[[ 28 -54 -29  43 -28]
 [ 53 -53 -21  19 -25]
 [-42 -23 -39 -77 -12]
 [ 53  11   3 -34 -18]]
|
[-28  19 -39  11]

[[ -7 -57  66]
 [-32   7  13]
 [ 31  19 -55]]
|
[66  7 31]

[[-12  19 -11]
 [ 14 -26  19]
 [  2  -9  10]
 [ 12 -66  50]]
|
[-11 -26   2]

[[ 54 -34  92]
 [-43  54 -56]
 [-53  -1 -46]]
|
[ 92  54 -53]

[[-19   5  55 -42]
 [ 77  61   5  67]]
|
[-42   5]

[[-18  62]
 [ 72  17]]
|
[62 72]

[[  3 -65   6]
 [  0 -59   4]
 [ -1 -16  -2]
 [ 11  -6   8]
 [  1 -63   4]]
|
[  6 -59  -1]
---
[[ 13 -30  12 -22  63 -15 -48]
 [-12  29 -47  -4 -25  25  32]
 [ -1 -27  20 -34  72 -13 -53]
 [ -5  31 -55   7 -36  22  45]
 [ 19  20 -58  23 -41  20  43]
 [-47  12  -8 -43  39 -10  -7]
 [-14 -19  19 -42  71 -11 -50]
 [ -2  30 -62  19 -44   9  59]]
|
[[ 13 -30  12 -22  63 -15 -48]
 [ -1 -27  20 -34  72 -13 -53]
 [-14 -19  19 -42  71 -11 -50]
 [-47  12  -8 -43  39 -10  -7]
 [ 19  20 -58  23 -41  20  43]
 [-12  29 -47  -4 -25  25  32]
 [ -2  30 -62  19 -44   9  59]
 [ -5  31 -55   7 -36  22  45]]

[[ 39 -74  -2  53   0 -12   4]
 [ 24 -15  45  28 -56  51  46]
 [ 42 -80 -27  56  22 -22 -22]
 [ 45 -81 -17  60  11 -15 -12]
 [ 38 -32  36  45 -52  47  37]
 [  3  10  52   3 -54  53  50]
 [ 49 -71  -1  64 -15   7   5]
 [ 30 -63 -48  44  32 -28 -43]
 [ 48 -65  15  61 -27  18  20]]
|
[[ 45 -81 -17  60  11 -15 -12]
 [ 42 -80 -27  56  22 -22 -22]
 [ 39 -74  -2  53   0 -12   4]
 [ 49 -71  -1  64 -15   7   5]
 [ 48 -65  15  61 -27  18  20]
 [ 30 -63 -48  44  32 -28 -43]
 [ 38 -32  36  45 -52  47  37]
 [ 24 -15  45  28 -56  51  46]
 [  3  10  52   3 -54  53  50]]

[[  7   4   4  -6]
 [ 68  20  48 -60]
 [ -4  -1  -8 -13]
 [-18   5  -5  10]
 [ -9   6   8   3]
 [ -5 -11   4  19]
 [  2   1  -3  -1]
 [-29  -4  16  10]]
|
[[ -5 -11   4  19]
 [-29  -4  16  10]
 [ -4  -1  -8 -13]
 [  2   1  -3  -1]
 [  7   4   4  -6]
 [-18   5  -5  10]
 [ -9   6   8   3]
 [ 68  20  48 -60]]

[[-46  33  47]
 [ 85  -7 -63]
 [ 76 -12 -48]
 [-11  20  32]]
|
[[ 76 -12 -48]
 [ 85  -7 -63]
 [-11  20  32]
 [-46  33  47]]

[[-64 -61]
 [ -3 -66]
 [-30 -35]]
|
[[ -3 -66]
 [-64 -61]
 [-30 -35]]

[[-85 -31]
 [ 61  66]
 [-57  10]
 [ 15 -24]
 [ 17 -11]]
|
[[-85 -31]
 [ 15 -24]
 [ 17 -11]
 [-57  10]
 [ 61  66]]

[[  8  15  16  15 -32 -28   8]
 [  0   3  10 -13  -9  -5   6]
 [-18  -6 -12 -12  40  33 -20]
 [ 18 -54 -65  24  37  19  12]]
|
[[ 18 -54 -65  24  37  19  12]
 [-18  -6 -12 -12  40  33 -20]
 [  0   3  10 -13  -9  -5   6]
 [  8  15  16  15 -32 -28   8]]

[[-25   2 -52  -6   2]
 [-42   1  16   0   5]
 [ 40  -6  25 -10  -9]
 [-40  -8 -62  23   5]
 [-22  -1 -32  10   9]
 [  7  21 -14   7  10]
 [-51 -18  78   0   5]
 [-54  14   7  -2 -21]
 [-39  -2  -5   3   2]
 [ 13  -5  47 -26   7]]
|
[[-51 -18  78   0   5]
 [-40  -8 -62  23   5]
 [ 40  -6  25 -10  -9]
 [ 13  -5  47 -26   7]
 [-39  -2  -5   3   2]
 [-22  -1 -32  10   9]
 [-42   1  16   0   5]
 [-25   2 -52  -6   2]
 [-54  14   7  -2 -21]
 [  7  21 -14   7  10]]
